Below is a small trained network, with its code and all its weights. Each question gives an input and a class and asks what happens when units are switched off, that is, made to give their printed mean instead of their output.

import numpy as np


def w(rows, s, z=0):
    codes = np.array(rows[::2]) - 128.0
    scale = np.full(codes.shape[1], s)
    scale[-1] = z or s
    return codes * scale


def norm(h):
    return h / np.sqrt((h * h).mean(-1, keepdims=True) + 1e-5)


def f(y):
    return y / 2 * (1 + np.tanh(0.7978845608 * (y + 0.044715 * y**3)))


def log_softmax(a):
    a = a - a.max(-1, keepdims=True)
    return a - np.log(np.exp(a).sum(-1, keepdims=True))


def net(x, mask):
    res = np.array(x, float).reshape(1, 6) / 4 @ E
    u = 0
    for l in range(2):
        y = f(norm(res) @ A[l][:, :-1].T + A[l][:, -1])
        res = res + np.where(mask[u : u + 13], y, B[l][:, -1]) @ B[l][:, :-1]
        u += 13
    return log_softmax(norm(res)[-1] @ U[:, :-1].T + U[:, -1])


A, B = {}, {}
E = w([
[56,68,180,65,145,165],'x0',
[135,115,123,25,205,86],'x1',
[3,134,116,137,144,77],'x2',
[127,127,127,129,128,127],'x3',
[128,131,130,126,130,128],'x4',
[129,128,130,130,128,127],'x5',
],0.0046)
A[0] = w([
[178,84,67,38,217,138,144],'0.n0',
[67,161,111,206,183,151,67],'0.n1',
[216,135,57,112,84,133,91],'0.n2',
[60,191,100,184,92,82,51],'0.n3',
[154,94,146,164,55,216,179],'0.n4',
[148,203,29,210,105,100,227],'0.n5',
[128,213,110,155,94,151,146],'0.n6',
[194,104,121,127,101,138,2],'0.n7',
[239,75,115,77,143,159,80],'0.n8',
[147,105,234,54,113,246,139],'0.n9',
[120,148,64,111,192,59,62],'0.n10',
[217,143,72,138,72,141,85],'0.n11',
[142,90,163,76,253,137,21],'0.n12',
],0.0066,0.0032)
B[0] = w([
[193,206,184,70,109,70,221],'0.n0',
[54,174,173,87,93,175,146],'0.n1',
[140,174,197,29,215,149,173],'0.n2',
[141,253,168,193,150,153,174],'0.n3',
[188,37,77,198,182,185,206],'0.n4',
[164,162,134,75,34,72,255],'0.n5',
[156,62,156,102,85,99,166],'0.n6',
[62,171,163,74,164,172,128],'0.n7',
[93,225,234,56,155,218,195],'0.n8',
[155,60,57,226,112,197,220],'0.n9',
[164,158,46,166,185,24,157],'0.n10',
[66,110,165,60,176,90,183],'0.n11',
[114,90,124,75,49,75,179],'0.n12',
],0.0053,0.0054)
A[1] = w([
[247,61,131,65,65,186,84],'1.n0',
[132,67,175,34,153,96,197],'1.n1',
[193,107,119,79,120,79,68],'1.n2',
[132,106,241,60,49,205,183],'1.n3',
[215,181,131,48,140,34,110],'1.n4',
[33,70,195,241,142,228,2],'1.n5',
[105,76,189,170,51,166,126],'1.n6',
[181,186,124,148,95,174,81],'1.n7',
[83,184,179,83,76,99,191],'1.n8',
[134,136,4,107,82,53,85],'1.n9',
[160,76,111,74,187,141,237],'1.n10',
[79,3,126,117,195,47,27],'1.n11',
[194,146,58,198,191,56,43],'1.n12',
],0.0072,0.0038)
B[1] = w([
[187,58,20,92,64,55,219],'1.n0',
[194,180,125,171,18,110,217],'1.n1',
[71,71,173,105,88,148,161],'1.n2',
[21,116,40,139,144,1,240],'1.n3',
[72,140,85,151,224,201,254],'1.n4',
[100,106,179,25,243,221,180],'1.n5',
[85,229,181,67,197,153,170],'1.n6',
[80,109,216,159,97,113,149],'1.n7',
[197,39,191,161,112,190,214],'1.n8',
[37,115,136,184,115,148,157],'1.n9',
[132,126,153,249,83,113,198],'1.n10',
[129,251,224,211,56,169,140],'1.n11',
[53,79,18,74,172,33,131],'1.n12',
],0.0063,0.0067)
U = w([
[207,64,53,105,44,47,227],'0',
[58,219,221,248,39,96,86],'1',
[184,29,68,154,184,194,174],'2',
[38,152,201,67,204,207,93],'3',
[210,222,165,52,197,83,183],'4',
[15,211,39,187,238,32,2],'5',
],0.012,0.0042)

Each question gives the input, the list of numbers given to net, and the class t.
The units are the neurons (one row each of A and B). Each row of codes is followed by its name. A weight is (code - 128) times the scale printed after its matrix; where a second scale follows, it is the last column's (A, B and U).
mask holds one flag per neuron, layer by layer. A switched-off neuron (its flag False) gives its mean, the last column of its row in B, instead of its output. The means were averaged over made-up inputs and are rounded, as every weight is.
A unit's drop is (log p(t) with every unit on - log p(t) with that unit switched off) / (log p(t) with every unit on - log p(t) with every unit switched off).
The circuit of an input: a set's keep is (log p(t) with only the set's units on - log p(t) with every unit switched off) / (log p(t) with every unit on - log p(t) with every unit switched off). Starting from the 12 units with the biggest drops (on a tie, the unit counted first), units are removed one at a time, each time the one whose removal leaves the highest keep (on an exact tie, the one counted first), for as long as the keep stays at least 0.8.
units of the circuit, in order: the units of the circuit, biggest drop first
unit that matters most: the unit with the biggest drop
top k neurons: the k neurons with the biggest drops, biggest first
top k neurons in layer l: the k neurons of layer l with the biggest drops, biggest first
input [1,-2,2,0,0,-4], class 3: unit that matters most => 0.n0
input [5,1,-6,0,8,-8], class 0: top 3 neurons => (1.n0; 0.n0; 1.n4)
input [4,1,-3,-3,-2,-3], class 0: top 2 neurons => (0.n0; 1.n0)
input [0,1,-3,-3,2,-8], class 4: top 3 neurons in layer 0 => (0.n8; 0.n2; 0.n0)
input [0,1,-6,2,4,5], class 4: top 3 neurons => (0.n8; 0.n2; 0.n7)
input [-3,0,5,-4,-2,-8], class 1: top 2 neurons in layer 1 => (1.n3; 1.n8)
input [-6,4,0,-5,1,-7], class 4: top 2 neurons in layer 0 => (0.n2; 0.n9)
input [7,-4,0,-4,8,-7], class 2: top 3 neurons in layer 0 => (0.n9; 0.n4; 0.n8)
input [2,-2,6,-3,6,-3], class 3: top 2 neurons in layer 0 => (0.n0; 0.n5)
input [-8,6,1,-5,-8,0], class 5: top 3 neurons => (0.n10; 1.n4; 1.n12)
input [7,1,6,-4,5,-3], class 1: top 2 neurons => (1.n11; 0.n8)
input [-8,4,1,-8,8,-5], class 5: top 2 neurons => (0.n10; 1.n4)
input [1,-3,5,-4,0,-6], class 3: top 2 neurons => (0.n0; 1.n1)
input [2,-6,-6,-6,-7,4], class 2: top 2 neurons => (0.n4; 0.n0)
input [8,1,-4,-3,5,-4], class 0: units of the circuit, in order => (1.n0)
input [0,-7,0,5,-6,-3], class 0: top 2 neurons => (0.n5; 1.n4)
input [-2,-6,0,6,2,-7], class 0: top 3 neurons => (0.n5; 0.n4; 0.n6)
input [-5,-8,0,-6,-7,-6], class 0: top 4 neurons => (0.n5; 0.n6; 0.n4; 0.n8)
input [-1,3,-7,8,5,0], class 4: top 2 neurons in layer 0 => (0.n8; 0.n2)
input [2,-4,-4,0,-4,4], class 2: units of the circuit, in order => (0.n4)
input [2,7,-6,-1,-6,-5], class 0: top 2 neurons in layer 0 => (0.n12; 0.n9)
